
[[ 186  -53  249  -46  244   70  -66 -413   54 -203  161  297  197 -112
    24 -116   14  122 -104   50    2  -51   40 -131  -94  -43  110 -102
   -63   24  -38  -98  128  -48  -85 -119  146 -138  -21  355   53]
 [ 267  -21  375 -108  308   24    9 -408    3 -121  111  158   91 -114
    99  -30 -109  101   -8  -46   91   97  -30  -20  -69  -54  171 -146
   -13   -8   -1   -7  -12   79 -197 -144  104  -71  -40  206   81]
 [  53 -109 -294   99   55   76    9 -130  180   15  143  254  128  295
  -274    4  -31 -149  -93  280 -402 -329  -23  -85  -19   38 -337  198
  -146  139  -88  106   92 -153  181  244  181  -74  -72  -40   92]
 [ 280  -21  204 -108  295  -61   85 -315  217   35  265  263  161  -54
   -82   -4 -135  155   -9  148   28  -25   18   33  -71  -76   16  -59
    38   42  117   32  -40   18  -72   86  213  -73  -54   66  -18]
 [ 331   38  252 -127  373  -66   21 -381  149  -88  216  258  229 -166
    -9   37  -58  152  -69   90   78   56   59   36 -107  -44  211  -82
    42  -44  121    7   26    1 -105  -25  243 -127    3  185 -129]
 [  94  -23  160 -115   81  -51  184   58   25   69  -49 -444 -286  -89
   111  -79 -123  -76  102  -86  254  226  -81  122   -3    0  157 -208
    55 -139  123  -23  -32  270 -199 -267  -66  189 -116 -215  -95]
 [-121  213 -129 -217 -119  187  147  459 -335 -123 -247 -884 -427  260
   267 -295  -16 -171   -2   30  330  312   56 -231 -134  -80   56  -41
   -51 -393  313 -289   45  309   18 -670 -172  331 -327 -332 -322]
 [  22  -49  213  -16   71  -48  100   22 -149   45 -129 -461 -299 -157
   126  -93  -76 -256   13 -204  222  249 -112   64   38   84  227 -232
   -43 -151   -1  -22   16  284 -236 -404 -137  185  -12  -65  -54]
 [ 298  -54  344   -7  237 -213  180 -127   50  218   26 -211 -144  -79
   -22  158 -204 -261  -74 -132  134  177 -123  192   34   79  110 -113
    21  -24   39  248 -172  325 -199  -27   14  124   14 -276   51]
 [ -20 -112 -444  156   98   19  -27 -140  190   83  204  360  209  156
  -379   18    2 -197  -67  315 -472 -351  -25  -17   21  104 -260  196
  -165  122  -99   95  152 -266  183  260  245 -124   64  115  -64]
 [ -65  -29    0  -66  224   63   44 -201 -108  167  229  192   26  -59
  -100 -227 -231   55  220  117  -43   20  -93  -54   34  -76  -45 -110
  -119   18   60 -139  -34  -62 -152 -205   81    0    3  333  -63]
 [ 175  -84  284  -19  217  -20  -22 -360  123  -87  230  283  174 -170
   -41 -140    7   91 -148   63   56  -72   48 -118  -75  -29   70 -137
   -47   50    0  -95  111    4  -76  -83  136  -88    2  309   47]
 [ -79   57 -119  -79 -185    1  135  408   34  -81  -95 -687 -295   38
    80 -276  168 -171 -215   86  314  101  131 -168 -122   21   58  -96
     0 -276  256 -258  207  250  102 -415  -90  267 -209 -291 -328]
 [  60 -105 -333  185   50  -10  -40  -94  172  -42   64  160  146  155
  -288   87  115 -321 -251  203 -389 -297   16  -40  -15  167 -163  194
  -155   62 -139  146  202 -145  199  199  185  -89   50  -18  -37]
 [ -33 -131  193   43  -19    2   52   -6  -73  -63 -129 -400 -272 -169
   120 -173   34 -234  -67 -189  185  127  -82  -22   20  100  180 -250
   -65  -97  -93  -90  140  234 -184 -387 -159  155  -28   21   35]
 [-100  218 -259 -217 -137  247   81  389 -179 -252 -118 -605 -208  348
   175 -347   97  -14 -115  229  211  102  180 -370 -219 -130  -76   68
   -66 -329  334 -365  163  130  195 -510  -35  212 -373 -219 -342]
 [ 114   82  148 -117  381  -33   44 -249 -207  125  119   46   28 -170
    14  -26 -235  -47  165  -24   79  248  -91   81   11  -13  238 -123
   -59 -120  111  -12 -100   50 -245 -290  110  -12   77  250 -204]
 [ 231   -3  321 -200   69   62  148  -32   54 -244 -189 -534 -296  -32
   320  -38  -30   62   53 -155  335  266  -31   72 -101  -46  268 -234
   120 -187   84  -34   32  316 -213 -312  -83  150 -241 -270    8]
 [ 181   45  212   -5  226  -64   17 -162  -92   56  148   66  104   21
   -70  -56  -60 -183 -263   67   44   28   49 -172  -73    1   -4   18
  -116  -45   98    0  -25  129    6 -151  102   15   -4   70  -48]
 [ 205  -63  394  -18   29  -89  126    4    6  -51 -121 -462 -253  -46
   150  -42    2 -240 -239 -183  285  163  -22  -31  -51   57  134 -176
     4 -102   28   38   10  399 -121 -259 -123  191 -118 -274   92]
 [ 170 -214 -148  190   71    8  -24 -290  333  -32  167  417  216  240
  -319   98   34 -177 -241  236 -463 -444  -18  -59  -16   95 -346  191
  -138  250 -222  219  125 -150  185  427  213 -139  -19  -37  266]
 [  89 -272 -216  234   36    3  -51 -303  408  -27  237  519  264  142
  -386   21   86 -139 -238  274 -492 -524   -2  -69    5  110 -353  149
  -148  288 -248  149  218 -233  201  444  226 -175   28  106  237]
 [ 141 -100 -311   53  112   91   -3 -219  278 -106  114  295  181  249
  -228  104    2  -48  -38  278 -425 -319  -16   14  -43   42 -227  194
   -80  121 -111  149  132 -214  155  321  249 -141  -74  -35   55]
 [  45 -136  213   37   31  -96  105  -19   49   54  -38 -329 -233 -205
    36 -102  -14 -209  -60 -147  189  114  -83   73   35   98  163 -242
   -14  -60  -34  -12   75  243 -185 -243  -95  151   -3  -62    5]
 [ 200  -36  236  -23  214  -27   46 -255   69   79  246  241  140   72
  -114  -93 -122  -11 -165  141  -18  -91   29 -155  -65  -65 -150    4
   -82   80   72    0  -52   75    6   10  133  -19  -67   75  105]
 [-132 -153  123   21  -34   84   39  -36 -100  -44  -73 -293 -263 -147
   100 -274  -15 -135   72 -136  132   82 -112  -57   43   45  104 -269
   -96  -54 -105 -165  141  144 -204 -402 -157  137  -48  152   66]
 [ 226   10  134 -112  313  -63   58 -294  154   26  255  237  171 -140
   -75  -20 -100  146   24  135   43   26   26   53  -66  -51  117  -81
    30  -17  134  -19    7  -24  -94  -13  220  -82   -1  170 -148]
 [ 133 -160 -322   39   35   97   72 -165  425  -30  184  311  136  347
  -282   45  -53   48   13  358 -427 -411  -28   11  -37  -18 -409  192
   -41  208  -74  147   86 -192  192  452  239  -95 -168 -178  162]
 [ 301 -129  406 -113   92 -108  190 -162  421   -2  199  -48  -52 -106
    21 -105  -47  209  -97   55  274  -23   40   29  -89  -89   -1 -219
   143   57  141  -23    8  232  -95   61   65   77 -181 -191  118]
 [ 193   71  138 -196  227 -100  208   21   12   79  -56 -459 -242 -157
   138   59 -179  -26  202  -94  288  362  -87  278  -14    4  334 -199
   129 -230  208   50  -92  253 -259 -261   21  151  -70 -237 -282]
 [  83 -122  252   70   62  -15   10 -152  -43  -64  -45 -147 -110  -89
    43  -94   19 -233 -172 -128   69   26  -52  -76   -2   89   84 -147
  -101  -14 -118   -2  100  180 -121 -227  -68   65   -7   59  128]
 [ 204  -24  262  -90    3    8  127   54   31 -204 -229 -589 -296   16
   241   -6   41 -151 -127 -161  263  195  -16   25  -83   43  202 -156
    57 -174   33   25   64  345 -119 -277 -109  181 -196 -348   15]
 [ -20 -229 -261  117   10  126   14 -197  245    1  137  289   57  221
  -249  -60  -58  -60   60  223 -421 -367 -101  -28   39   29 -348   89
  -131  220 -202   76  122 -184   81  260  120  -73  -77   40  234]
 [ -17 -141   41    3  146   39  -27 -296  143  -48  226  277  116 -228
   -91 -226    9  124   56   96  -30 -111  -14  -43   -5   -7   70 -180
   -66   56  -52 -168  190 -125 -108 -114  115  -92   36  423  -28]
 [-141  -77  -66   10   26  143   60  -15 -197  121   12 -118 -187  177
   -42 -225 -197 -184  141   39 -106  -13 -146 -126   54  -22 -203  -38
  -186   20  -50  -73  -32   67  -88 -247  -79  126 -101   55  116]
 [ 222 -212 -152  164   81  -47   33 -266  459   44  257  465  248  263
  -382  120    1 -112 -241  314 -450 -480    4  -27  -27   61 -414  209
   -87  280 -140  243   87 -146  226  545  266 -130  -43 -132  241]
 [ 159 -100  370 -117   48   25  160  -74   64  -44  -58 -353 -277  -13
   184 -121 -125   17   58 -126  258  152  -88   23  -30  -54   64 -234
    48  -35   28  -21  -39  310 -214 -220 -109  168 -199 -204  174]
 [ 211  -30  142 -172  109   44  148  -70  140 -190 -148 -404 -239  -58
   222   38  -57   74  169 -100  193  204  -78  206  -53   -9  260 -196
   130 -145   41   32   43  187 -215 -169   -6   86 -179 -233  -51]
 [ 204 -154  321  -60  157  -44  129 -296  311  104  334  288   77  -29
  -112 -168 -155  214  -14  146   70 -140  -11  -63  -41 -124 -179 -144
    21  174   68  -44  -40   80  -74  112  114   -2 -123   57  206]
 [  25 -179  192 -176  -17  170  172  -95  161 -150  -98 -352 -369  -57
   248 -201 -142  243  393 -115  207  129 -172  140   11  -96  101 -343
   106  -14  -51 -113   47  167 -313 -226 -133  138 -256  -96  185]
 [ 151  -40   96 -187  258   55   93 -301  213  -31  242  212   82 -117
     1 -125 -160  346  263  145   58   23  -30   89  -54 -133   79 -168
    72   10  120 -106   18  -71 -165  -36  182  -68  -98  195  -79]
 [ 236  -80  243  -42  176   41   52 -296  118  -55  130  164   69  111
   -16  -34 -109   40  -84   72  -49  -85  -23  -86  -63  -63 -115  -22
   -44   93  -23   56  -26   78  -45   49   99  -32 -123   -1  210]
 [  94 -123  263  -17  -25  -38  162   38   68   44  -64 -406 -300   15
    79 -111  -77 -168  -67 -106  200   86  -79    3   -1   21  -14 -175
    -2  -28    6   12  -13  330 -131 -185 -131  208 -153 -273  146]
 [  -3   20    1 -106   26  177   66   56 -213 -187 -257 -521 -316  111
   232  -88  -62 -151  127 -117   89  212 -102  -10  -33   12  141 -102
   -53 -191  -16  -58   54  178 -156 -411 -121  149 -181 -134  -31]
 [  -2  -82  124   14  204  -74   98 -163  -44  333  259  153  -17  -72
  -182 -170 -260 -100   90   69  -11    4 -109  -20   74  -24 -112 -111
  -117   71   56  -26 -110   70 -140 -111   49   66   46  169   19]
 [ -72 -122  256   29 -175  103    3   30   29 -180   55 -201 -124   14
    76 -457  167  -49 -342   38  233 -118  118 -427 -115  -49 -131 -174
  -124  -14   17 -337  240  198   64 -364 -131  145 -198  105  152]
 [ -42   25 -140  -40   85  206  -27  -16 -325 -273 -373 -498 -277   53
   236   25   -9 -286  165 -189  -54  240 -151   72    4  117  291  -67
  -109 -236 -151   14  130   71 -195 -449  -98   70  -56    0 -102]
 [ -38  -44  -24   21   40  -40   64   69  -81   -5 -118 -417 -226 -175
    45  -79   26 -277   -8 -114  121  166  -70   85   26  136  245 -170
   -54 -175   -9  -44  135  153 -144 -348  -66  130   32  -13 -192]
 [ -96 -210 -411  155  -13  197  -75 -214  208  -91  165  427  174  272
  -301 -116   31  -62   -8  312 -536 -475  -46 -150    6   40 -396  171
  -202  222 -235    2  225 -322  186  246  173 -147  -56  203  185]
 [  94 -106  242   29  177   16   19 -286  -25   80  174  202   45    6
   -80 -142 -142  -76  -68   30  -45  -67  -63 -131    3  -27 -109  -81
  -131  104  -52  -13  -29   71  -93  -84   42   -1  -17  187  189]
 [ 226 -107  327   41  176  -99   27 -301  184   48  290  303  184  -49
  -147 -113  -23  -20 -301  115   21 -155   66 -174  -70  -24 -117  -51
   -73  121   30  -10   31   85   18   55  135  -39  -17  131  144]
 [  75 -166 -411   58   38  -22  135  -51  473  161  236  223   81  211
  -372   55  -83  -13   82  362 -372 -356  -49  141   20   30 -349  140
    -6  172   -5  156   66 -176  162  449  242  -42  -79 -216   -9]
 [  20  -10 -470   41  134  123  -42 -123   82 -101   58  191  161  213
  -208   57   15 -127   14  272 -417 -218   -9   -7  -38   69 -118  203
  -130   -2  -65   63  165 -259  143  120  238 -129  -18   78 -150]
 [ 363 -148 -241   -9  244   79    9 -449  525 -255  111  456  283  179
  -177  318   -1  159   78  254 -475 -326  -42  246  -64   43  -83  165
    63  170 -178  305  137 -289   74  565  372 -279  -80  -85  112]
 [ -35  -52  232 -138  103   79  133  -88  -83  115  126 -122 -188  -43
    79 -316 -232  114  215    1  207  130  -97  -81    6 -133  -27 -241
   -37  -19  110 -198  -72  164 -220 -335  -67  142 -145  117   54]
 [ 195  120  150 -115  225   61    2 -161 -116 -114   91   24  105  111
    43  -79  -50  -25 -171  113   55   64   87 -202 -137  -72   26   42
   -81 -110  148  -78    2   77   23 -215  124  -10 -112   74  -95]
 [ 246   92  252 -255  273  159   64 -262  -61 -209   36  -33    8   93
   212  -72 -159  235  128   42  135  168    0  -64 -131 -167  115  -86
    26 -102  133  -78  -54   89 -151 -227   92  -13 -218   46    2]
 [  85  -94 -353  190  149    7  -72 -217  129   -1  127  366  257  197
  -344  135   38 -304 -204  249 -514 -337  -15  -37   -1  150 -217  255
  -195  121 -167  196  148 -228  197  282  255 -159   84   78    3]
 [ 172  135 -310 -176  237  278   16 -171  -49 -183   27  153  138  500
   -30   79 -174   91  151  318 -345  -91   -7  -88 -123 -128 -215  283
   -83  -41   83   64  -43 -176  121   79  248 -104 -242  -87  -43]
 [ 160  -50   63  -67  291  -17   23 -340  159   -5  230  293  167 -161
   -90  -35  -90  136   95  117  -48  -25  -25   82  -28  -19  116 -102
    -2   20   30  -20   60 -102 -121    4  209 -119   33  267 -101]
 [ -35 -135   98  -27  123  117   56 -233  -14   83  167  160  -42   41
   -57 -230 -211   61  186   67  -74  -70 -128  -82   39  -80 -163 -124
  -113  113  -52  -89  -22   -5 -144 -116    9   20  -84  213  193]
 [ -97  120 -311  -58  -11  123   39  234 -215 -102 -158 -471 -184  174
    50 -122   36 -261  -33   86   -4  115   23 -114  -68   48   55   58
  -112 -261  120 -125  131   63   64 -387  -12  137 -125 -115 -314]
 [ -90   62 -360  -77  -97  111  133  301   21   15   -9 -380 -177  314
   -68 -182  -17 -129  -16  249  -30  -48   47 -140  -77  -32 -213  101
   -67 -140  198 -126   82   58  170 -164   26  174 -235 -287 -214]
 [-114 -235 -322   47  -62  159   76  -80  266   19   94  101  -92  171
  -182 -145  -88   38  240  207 -310 -288 -137   40   57   -2 -300  -14
   -72  168 -147   -8  133 -159   13  156   61    2 -132   -1  162]
 [  91   78  203  -97  165  140  -36 -163 -237 -194   -2  -72   11   72
   145 -191  -22  -46 -132   11  106  100   49 -269 -120  -67   70  -47
  -127 -125   63 -165   59  103  -52 -391   12   21 -117  187  -18]
 [ 278 -162  -97   88  132   -3   24 -309  413  -68  184  390  227  231
  -259  149    0  -37 -176  257 -379 -374    4   12  -57   39 -281  178
   -41  207 -125  230   81 -127  161  463  261 -147  -75 -123  208]
 [-143  120 -116  -11   15   74   29  204 -368   77  -28 -352 -148  162
   -13 -252  -47 -346 -150   76   64  114   24 -283  -43   12  -69   41
  -210 -201  153 -186   33  147   61 -482  -64  182  -76   17 -216]
 [ -20  297  -54 -126 -104   -9   62  498 -267 -148 -112 -776 -170  112
   140 -306  243 -313 -523  117  443  234  301 -423 -243   -2  139   39
   -86 -469  442 -355  192  328  239 -673  -57  285 -205 -244 -557]
 [ 106 -118   83 -180  221   78  114 -329  303   -2  284  281   59 -131
   -33 -170 -191  428  361  167   27  -51  -71  119  -19 -155    7 -214
    87   86   71 -119   25 -109 -194   39  166  -73 -118  224    8]
 [ 188   22  338  -82  133  -81  117   -9 -101  -34 -125 -474 -237 -120
   185  -16  -46 -206 -110 -189  309  292  -33   40  -44   48  273 -192
    19 -188   84   15  -20  351 -192 -362  -83  170  -70 -178  -78]
 [   6 -133  215  -27    2  -35  174   33    7  126  -49 -401 -339  -83
    70 -150 -146 -146   95 -131  205  147 -144   70   53   21   48 -249
    -7  -37    0  -21  -29  291 -219 -259 -150  220  -93 -159   91]
 [  91  -30  176   82  132 -118    0  -55 -173  -49 -168 -376 -156 -245
    78   40   70 -433 -205 -235  137  219  -57   61   16  205  362 -159
   -85 -189  -79   58  117  225 -170 -374  -66   90  127   27 -147]]

[-390   30   19   81   12  297  250   61  261  -14    1  152  141 -163
 -122    7 -288  191  204 -153   71 -122 -260   41 -209  240 -393 -275
   94  321 -295   52 -304] | 17
[-318   43  338  474  -94  286 -210  141 -347  809   96  106 -354 -131
 -363   26  -43  204  180 -434    9 -460 -206   27   85  -70  -59  190
  292   64  137  216 -245] | 54
[ 151  191  139   70  165 -225 -220  509 -286  225   16  -51 -222  237
 -200   96   54 -129 -106   64  -88 -129  408 -145  194 -333  -21  514
  162 -168  272  -61  209] | 63
[ -12    8  -19 -194   99  -63  138  380  200 -281  -41 -101   52  148
  -99   47 -144 -146  -82  209   57   88  245   32 -121   44 -180   33
  -50   35   34 -211  120] | 6
[-108  193  -28  -17  -19  -10  241  324  149 -218  127   59  180   61
 -274   66 -222  -47   13  -89  -69 -276   62   69   36  -48 -409    7
  252  308  -65 -108  133] | 39
[-457 -101  -61   62  -55  332  236  -73  313  -36   19   87  116 -175
 -135  -18 -232  173  173 -139  129    3 -295   83 -286  294 -357 -262
  -38  193 -252  123 -282] | 31
[  77  -59  179   88   87  -89 -315  277 -281  359   -9  -91 -342  142
   -9   79  184 -104  -65  141   50  138  364  -98   54 -155  279  407
 -112 -385  328    7   93] | 66
[ 238   35  104 -212  192 -200   59  496   10 -192  -74  -34   10  221
  110  101  -83  -97  -25  344    5  180  488 -113  -19  -62   53  150
   -1    8  -10 -209  116] | 37
[  13   83  -61 -131   25  -94  138  234  157 -317  105   41  162  105
   23   96  -65 -130  -26  156  -13   78  270    9   -2  -13 -123   25
  -12   53    2 -135  192] | 43
[ -47 -464 -140 -259 -398  265  432   36  438 -392   33 -383  215 -115
  -66  -73   11 -123  -20  210  241  493  -90  234 -391  261   55 -271
 -395 -121    4  -60   37] | 8
[-128  -96 -106  -66 -129  118  272  129  221 -178   51  -92  152  -27
 -191  -10 -120   30   49   -6   54   83  -46   46 -163   54 -254  -23
  -11   76 -118   60    4] | 36
[ -63  -66  237  196 -267  169   32   46 -132  253  246  122  -29 -107
   34   93   44   25  161 -121   26 -127   57  138   77   50  226  -81
   96  111   91   16   11] | 12
[ -14 -286  -40   50 -150  -51 -100 -153 -176  199  187   19 -168  105
   48   52  160   85   83   51   37  268  318  -29  -14  -55  240  368
  -98 -287   36  351  159] | 20
[-647  165 -113  411  -60  356   12 -260   74  316  186  281   61 -280
 -288   10 -100  263  221 -497  -12 -292 -489  -25  -42   52 -506  -22
  149  104 -160  387 -287] | 45
[-163   62  101  325  -20  134 -219  -34 -262  495  111  152 -147 -123
    4   66  168  144  157 -178  -13   12  -33 -174   87 -144   89  251
   18 -231   61  297 -159] | 21
[ 165   75   82   51   53 -160 -196  404 -249  209   22 -151 -192  168
 -159   68  163 -149 -116   88  -39   47  336 -133  139 -319   80  487
   15 -321  308   -1  207] | 34
[ 144  -57   74 -156  -81 -139  138  287   43 -237  155   -1   58  184
   40  112  -69 -149  -17  200   -3   39  436  115   34    8   89   53
   47  112   66 -179  292] | 40
[ 307 -264  259 -230  -80  -90   62  475  -36  -74  -23 -229 -142  201
   96   70    7 -204  -66  390  127  235  517  120  -87   66  403   48
 -133  -65  212 -307  196] | 29
[-201 -124  352  356 -294  359  -27   88 -227  622  137   25 -204 -211
 -197   15    5  157  213 -307   71 -255 -213  127    3   47  154  -38
  148   86  100  137 -225] | 51
[ -57 -110  276  166   52  136 -142  204 -231  495  -69   23 -270  -24
    7   38    4  168  157   -4   83   57   91 -114  -63    2  181  158
    9 -103   -1  128 -249] | 3
[   8 -354  -30 -125  -93 -111    4 -104  -20  -56  166   37 -121  199
  153   74   32   26   62  222   84  316  474   76 -103  117  246  206
 -142 -132  -32  167  222] | 55
[-284  -84  180  338  -29  325 -138    1 -196  642  -38   50 -225 -205
 -122  -14   38  280  221 -230   88    7 -249 -142 -100   -3    9  133
    2 -154  -47  333 -412] | 24
[ -64   10 -139 -188  172  -60   93  238  238 -316  -72  -48   95  103
   16   39  -72  -91  -61  241   63  272  205  -92 -165   33 -207   69
 -170 -107  -43  -85   42] | 22
[  42  -80   51 -199   68  -28   20  369  175 -227  -62 -190  -30  115
   45   59   10 -267 -143  328  138  258  296   59 -147   90   86  -16
 -259 -174  230 -314  128] | 16
[-488 -128  -16   43  -59  379  225 -122  377  -93   32  126  124 -207
    5    7 -218  120  177  -72  180   55 -276  152 -319  418 -239 -426
 -137  200 -204    5 -298] | 4
[-447  134  -37  269   10  389   34   55  137  252  -53   14   58 -303
 -246  -29  -36  136  118 -275   74  -39 -494 -115 -153   22 -384  -83
  -51  -77  -51  161 -394] | 49
[-609  143   59  564 -330  413    5 -399  -79  456  441  428   63 -356
 -183   78  -24  239  312 -639  -54 -503 -456  158  132   89 -229 -156
  276  254  -53  358 -164] | 48
[ -88   46  317  311   34  160 -277  256 -324  629  -17    8 -314  -79
  -89   58  118   50   82 -117   45  -92    9 -109   63 -118  179  217
   32 -203  233   60 -196] | 23
[-136  -15 -118 -253  309  -60  140  246  318 -370 -147   41   89  158
   67   41 -239    7    0  295   90  263  251  -99 -258  172 -299  -21
 -124   53 -224  -96  -59] | 53
[ 160  103   48 -115  174  -73 -118  361   44 -145  -89  -89   41   34
  281  111  205 -254 -110  374   68  432  309 -182  -24  -86  230   67
 -331 -378  236 -259   39] | 71
[  72 -281   71  -47 -291  -50   10   38  -66  -15  267  -87 -111  131
   16   81  121 -167  -33  125   72  124  390  222   13   37  331  141
 -103 -131  259  -23  358] | 7
[  39  -90  -97 -253  -35   31  227  146  339 -474   20  -68  269  -18
  256   69   25 -172  -20  343  116  450  187   16 -190  156   75 -221
 -320  -93  -22 -208   67] | 67
[  72  -82  116   99   11  -72 -190  152 -272  321   64   -6 -219  101
   17   67  146   29   38   70    6  142  312 -129   59 -163  216  389
  -24 -276  132  165   61] | 2
